Below are the code and all the weights of a small trained network. Each question names an input and a class and asks about switching units off, where a switched-off unit gives its printed mean instead of its output.

import numpy as np


def w(rows, s, z=0):
    codes = np.array(rows[::2]) - 128.0
    scale = np.full(codes.shape[1], s)
    scale[-1] = z or s
    return codes * scale


def norm(h):
    return h / np.sqrt((h * h).mean(-1, keepdims=True) + 1e-5)


def f(y):
    return y / 2 * (1 + np.tanh(0.7978845608 * (y + 0.044715 * y**3)))


def log_softmax(a):
    a = a - a.max(-1, keepdims=True)
    return a - np.log(np.exp(a).sum(-1, keepdims=True))


def net(x, mask):
    res = np.array(x, float).reshape(1, 8) / 4 @ E
    u = 0
    for l in range(3):
        y = f(norm(res) @ A[l][:, :-1].T + A[l][:, -1])
        res = res + np.where(mask[u : u + 9], y, B[l][:, -1]) @ B[l][:, :-1]
        u += 9
    return log_softmax(norm(res)[-1] @ U[:, :-1].T + U[:, -1])


A, B = {}, {}
E = w([
[200,184,54,186,121,136,100,70,70,83],'x0',
[122,214,207,173,133,148,89,17,118,164],'x1',
[187,211,114,118,143,200,66,89,144,133],'x2',
[74,70,236,125,144,18,130,81,131,176],'x3',
[115,55,118,227,197,106,69,179,131,94],'x4',
[38,40,143,142,177,92,145,130,135,223],'x5',
[200,19,106,220,123,135,145,99,147,144],'x6',
[100,160,146,93,126,81,250,124,134,127],'x7',
],0.013)
A[0] = w([
[134,152,140,91,107,109,183,145,100,89,103],'L0N0',
[120,159,139,124,179,194,83,198,189,141,37],'L0N1',
[130,217,169,11,136,146,192,164,129,115,41],'L0N2',
[148,89,122,158,146,117,133,208,118,44,79],'L0N3',
[154,141,109,158,115,126,121,96,151,124,1],'L0N4',
[126,97,217,143,163,107,58,103,128,135,51],'L0N5',
[73,195,135,91,115,125,79,150,112,146,93],'L0N6',
[134,132,147,158,84,151,110,129,143,120,23],'L0N7',
[144,130,117,111,107,52,139,158,100,90,37],'L0N8',
],0.012,0.0074)
B[0] = w([
[79,123,111,165,79,102,87,78,141,118,186],'L0N0',
[113,91,143,107,66,105,127,46,67,84,172],'L0N1',
[79,157,87,136,33,9,128,36,129,102,254],'L0N2',
[72,116,80,39,84,134,86,102,204,88,223],'L0N3',
[87,131,168,161,171,95,198,158,101,136,125],'L0N4',
[118,115,182,128,93,33,105,100,114,178,204],'L0N5',
[108,164,104,174,119,156,184,136,101,73,207],'L0N6',
[135,117,167,144,144,141,124,112,180,109,115],'L0N7',
[83,144,74,134,87,110,88,107,92,121,144],'L0N8',
],0.011,0.0059)
A[1] = w([
[110,93,168,95,136,133,82,141,135,213,113],'L1N0',
[188,224,120,177,177,139,124,141,141,118,45],'L1N1',
[99,66,186,145,166,53,206,175,93,158,1],'L1N2',
[58,237,192,92,166,95,91,124,120,158,56],'L1N3',
[111,248,166,1,90,116,209,111,141,134,97],'L1N4',
[171,120,79,117,91,177,190,113,96,160,71],'L1N5',
[41,174,183,117,155,138,125,137,26,98,135],'L1N6',
[127,153,98,113,148,63,109,149,77,94,75],'L1N7',
[29,78,150,118,173,40,202,177,130,122,94],'L1N8',
],0.013,0.007)
B[1] = w([
[97,78,142,155,105,121,145,71,125,116,175],'L1N0',
[140,185,176,177,166,180,165,118,172,110,163],'L1N1',
[163,90,182,38,176,193,119,137,139,191,190],'L1N2',
[110,150,31,127,95,150,131,180,135,79,195],'L1N3',
[33,97,61,144,9,71,45,121,105,86,241],'L1N4',
[98,123,90,151,109,137,118,69,135,86,151],'L1N5',
[141,174,108,173,122,181,169,84,189,68,192],'L1N6',
[153,134,75,110,105,166,143,105,201,94,150],'L1N7',
[178,110,196,245,171,67,149,21,63,158,244],'L1N8',
],0.014,0.011)
A[2] = w([
[147,124,68,81,153,148,107,250,140,130,20],'L2N0',
[219,199,132,140,98,139,109,68,121,111,146],'L2N1',
[144,178,128,101,72,80,219,48,94,173,102],'L2N2',
[213,114,114,97,87,72,190,153,73,83,9],'L2N3',
[25,223,178,89,110,142,92,139,97,198,98],'L2N4',
[104,136,193,85,242,96,149,217,144,187,1],'L2N5',
[220,204,105,144,155,146,138,152,109,157,45],'L2N6',
[170,80,169,95,215,24,112,160,143,81,72],'L2N7',
[162,155,124,102,114,57,237,173,74,143,15],'L2N8',
],0.011,0.0045)
B[2] = w([
[116,27,193,87,175,134,120,164,129,209,143],'L2N0',
[31,184,153,151,112,97,245,107,135,196,254],'L2N1',
[110,1,89,105,109,70,26,167,140,164,248],'L2N2',
[100,205,70,164,123,88,58,64,128,127,129],'L2N3',
[110,161,34,192,47,136,189,180,165,41,151],'L2N4',
[186,67,83,54,130,188,5,214,122,142,139],'L2N5',
[108,208,131,84,149,125,248,92,193,178,148],'L2N6',
[71,209,111,149,31,88,217,122,78,154,170],'L2N7',
[179,158,86,61,185,239,176,169,176,118,119],'L2N8',
],0.0081,0.007)
U = w([
[69,130,78,164,47,86,114,101,144,92,245],'0',
[113,175,138,66,150,156,152,158,116,194,47],'1',
[157,245,142,189,168,190,187,108,156,122,88],'2',
[136,86,55,56,173,205,90,248,175,87,53],'3',
[126,88,249,166,163,65,133,91,95,233,153],'4',
[177,168,155,69,158,117,160,189,80,158,2],'5',
],0.017,0.0063)

Each question gives the input, the list of numbers given to net, and the class t.
The units are the neurons (one row each of A and B). Each row of codes is followed by its name. A weight is (code - 128) times the scale printed after its matrix; where a second scale follows, it is the last column's (A, B and U).
mask holds one flag per neuron, layer by layer. A switched-off neuron (its flag False) gives its mean, the last column of its row in B, instead of its output. The means were averaged over made-up inputs and are rounded, as every weight is.
A unit's drop is (log p(t) with every unit on - log p(t) with that unit switched off) / (log p(t) with every unit on - log p(t) with every unit switched off).
The circuit of an input: a set's keep is (log p(t) with only the set's units on - log p(t) with every unit switched off) / (log p(t) with every unit on - log p(t) with every unit switched off). Starting from the 12 units with the biggest drops (on a tie, the unit counted first), units are removed one at a time, each time the one whose removal leaves the highest keep (on an exact tie, the one counted first), for as long as the keep stays at least 0.8.
circuit, biggest first: the units of the circuit, biggest drop first
unit that matters most: the unit with the biggest drop
top k neurons: the k neurons with the biggest drops, biggest first
k most important neurons of layer l: the k neurons of layer l with the biggest drops, biggest first
drop when u is switched off: that unit's drop, to one decimal
input [2,1,3,1,8,5,0,-7], class 4: unit that matters most => L1N4
input [-1,-5,4,0,3,2,-4,-8], class 3: top 2 neurons => (L1N8 L1N4)
input [-5,-8,-6,-5,-8,8,-1,5], class 4: 3 most important neurons of layer 1 => (L1N8 L1N2 L1N3)
input [-3,-5,8,-5,-1,-7,1,-8], class 3: 4 most important neurons of layer 0 => (L0N2 L0N6 L0N1 L0N5)
input [5,1,5,6,-1,0,-2,-5], class 2: top 3 neurons => (L1N4 L0N2 L0N3)
input [1,-1,5,0,1,2,0,-6], class 4: 2 most important neurons of layer 1 => (L1N4 L1N3)
input [4,7,5,0,-2,6,-6,-8], class 2: top 2 neurons => (L0N2 L1N4)
input [1,5,8,6,3,-3,6,1], class 4: top 2 neurons => (L0N5 L1N4)
input [0,-3,6,0,-8,-4,5,-5], class 2: top 2 neurons => (L0N2 L0N3)
input [4,6,2,8,4,-5,3,1], class 4: top 2 neurons => (L1N4 L0N5)
input [6,-3,3,-6,6,3,3,4], class 3: top 2 neurons => (L1N8 L0N3)
input [-5,8,7,2,3,-5,-2,-6], class 2: 3 most important neurons of layer 0 => (L0N2 L0N3 L0N6)
input [5,5,8,1,8,6,-1,8], class 2: drop when L1N4 is switched off => 0.2
input [6,1,-2,-5,8,-8,-4,2], class 2: circuit, biggest first => (L1N4)
input [-5,2,0,7,4,-6,3,7], class 4: drop when L2N7 is switched off => 0.0
input [2,-6,-1,1,0,4,4,-1], class 4: drop when L1N8 is switched off => 0.2
input [7,1,4,1,5,0,6,-1], class 2: drop when L1N4 is switched off => 0.1
